Below is a small trained network, with its code and all its weights. Each question gives an input and a class and asks what happens when units are switched off, that is, made to give their printed mean instead of their output.

import numpy as np


def w(rows, s, z=0):
    codes = np.array(rows[::2]) - 128.0
    scale = np.full(codes.shape[1], s)
    scale[-1] = z or s
    return codes * scale


def f(y):
    return y / 2 * (1 + np.tanh(0.7978845608 * (y + 0.044715 * y**3)))


def log_softmax(a):
    a = a - a.max(-1, keepdims=True)
    return a - np.log(np.exp(a).sum(-1, keepdims=True))


def net(x, mask):
    res = np.array(x, float).reshape(1, 6) / 4 @ E
    y = f(res @ A[0][:, :-1].T + A[0][:, -1])
    res = res + np.where(mask, y, B[0][:, -1]) @ B[0][:, :-1]
    return log_softmax(res[-1] @ U[:, :-1].T + U[:, -1])


A, B = {}, {}
E = w([
[122,117,157,142,126,120],'x0',
[135,134,112,120,133,133],'x1',
[126,126,132,130,126,128],'x2',
[141,106,76,104,10,2],'x3',
[180,21,170,34,98,177],'x4',
[249,190,161,194,75,163],'x5',
],0.0099)
A[0] = w([
[51,126,98,132,123,4,188],'n0',
[6,136,87,181,140,115,170],'n1',
[133,121,166,151,218,235,234],'n2',
[85,100,142,80,199,176,169],'n3',
[163,161,170,195,127,190,162],'n4',
[3,110,100,68,177,70,254],'n5',
[117,44,119,11,156,160,171],'n6',
[146,175,110,133,42,34,170],'n7',
[128,67,115,50,43,29,179],'n8',
[132,222,113,193,199,131,190],'n9',
[224,16,196,64,76,200,180],'n10',
[133,222,96,177,137,117,191],'n11',
[72,81,87,71,104,102,154],'n12',
[212,159,103,167,44,34,166],'n13',
[162,70,129,40,109,69,135],'n14',
[104,76,89,136,128,73,130],'n15',
[18,78,117,75,245,184,191],'n16',
[171,195,172,174,157,198,183],'n17',
],0.0075)
B[0] = w([
[63,156,94,129,143,87,220],'n0',
[96,190,70,125,223,118,199],'n1',
[167,154,152,119,153,218,236],'n2',
[112,80,174,131,184,205,185],'n3',
[175,192,159,111,110,133,189],'n4',
[1,151,84,108,200,141,250],'n5',
[112,57,212,96,140,157,203],'n6',
[113,107,66,183,62,49,210],'n7',
[95,83,116,78,83,78,228],'n8',
[137,201,196,179,148,110,213],'n9',
[211,101,95,10,62,167,228],'n10',
[147,160,156,191,131,84,202],'n11',
[58,100,146,80,113,105,185],'n12',
[155,108,75,170,54,61,216],'n13',
[103,99,171,70,94,85,181],'n14',
[95,121,102,107,120,103,161],'n15',
[99,91,148,141,201,177,230],'n16',
[179,195,172,135,113,171,208],'n17',
],0.0084,0.013)
U = w([
[78,189,138,179,248,150,253],'0',
[116,30,182,125,184,209,136],'1',
[176,213,225,216,141,122,136],'2',
[218,170,156,69,96,202,42],'3',
[44,166,36,145,149,75,109],'4',
[64,90,162,51,101,80,82],'5',
[146,146,103,255,57,65,125],'6',
[227,86,95,98,59,82,118],'7',
],0.0072,0.0017)

Each question gives the input, the list of numbers given to net, and the class t.
The units are the neurons (one row each of A and B). Each row of codes is followed by its name. A weight is (code - 128) times the scale printed after its matrix; where a second scale follows, it is the last column's (A, B and U).
mask holds one flag per neuron, in row order. A switched-off neuron (its flag False) gives its mean, the last column of its row in B, instead of its output. The means were averaged over made-up inputs and are rounded, as every weight is.
A unit's drop is (log p(t) with every unit on - log p(t) with that unit switched off) / (log p(t) with every unit on - log p(t) with every unit switched off).
The circuit of an input: a set's keep is (log p(t) with only the set's units on - log p(t) with every unit switched off) / (log p(t) with every unit on - log p(t) with every unit switched off). Starting from the 12 units with the biggest drops (on a tie, the unit counted first), units are removed one at a time, each time the one whose removal leaves the highest keep (on an exact tie, the one counted first), for as long as the keep stays at least 0.8.
circuit, biggest first: the units of the circuit, biggest drop first
most important unit: the unit with the biggest drop
k most important neurons: the k neurons with the biggest drops, biggest first
drop when u is switched off: that unit's drop, to one decimal
input [-7,7,7,-8,-2,2], class 2: circuit, biggest first : n5, n9
input [2,-6,4,4,5,1], class 7: circuit, biggest first : n5, n10
input [1,2,-5,8,-1,2], class 6: circuit, biggest first : n13, n7
input [-8,3,4,0,-5,-4], class 0: circuit, biggest first : n13, n8
input [3,-1,-2,0,3,-3], class 1: circuit, biggest first : n7, n13, n6
input [-3,-4,5,6,1,1], class 7: circuit, biggest first : n5, n13
input [3,2,-7,-5,4,1], class 3: circuit, biggest first : n10, n5
input [-5,1,8,-8,1,-5], class 1: 2 most important neurons : n3, n6
input [-5,2,-3,-6,2,1], class 3: circuit, biggest first : n5, n2
input [5,2,-2,-2,6,2], class 3: circuit, biggest first : n10
input [-7,2,-3,4,-2,1], class 6: circuit, biggest first : n5, n13, n7
input [1,0,-1,8,3,2], class 7: 2 most important neurons : n13, n5
input [5,-7,3,0,8,-6], class 1: 3 most important neurons : n16, n3, n6
input [-8,8,2,-1,5,1], class 3: most important unit : n10
input [3,2,7,-1,1,-5], class 1: 2 most important neurons : n6, n9
input [-4,8,-1,5,5,1], class 7: 2 most important neurons : n5, n10
input [4,3,-5,1,-6,5], class 6: 2 most important neurons : n13, n7
input [5,3,-6,-3,-5,1], class 2: drop when n9 is switched off : 0.1
input [-8,7,0,-3,2,-5], class 1: drop when n6 is switched off : 0.1
input [3,0,4,4,3,8], class 7: most important neuron : n10
input [8,-5,-3,4,0,1], class 6: drop when n13 is switched off : 0.2
input [-8,-4,5,-4,1,-8], class 1: 2 most important neurons : n6, n3
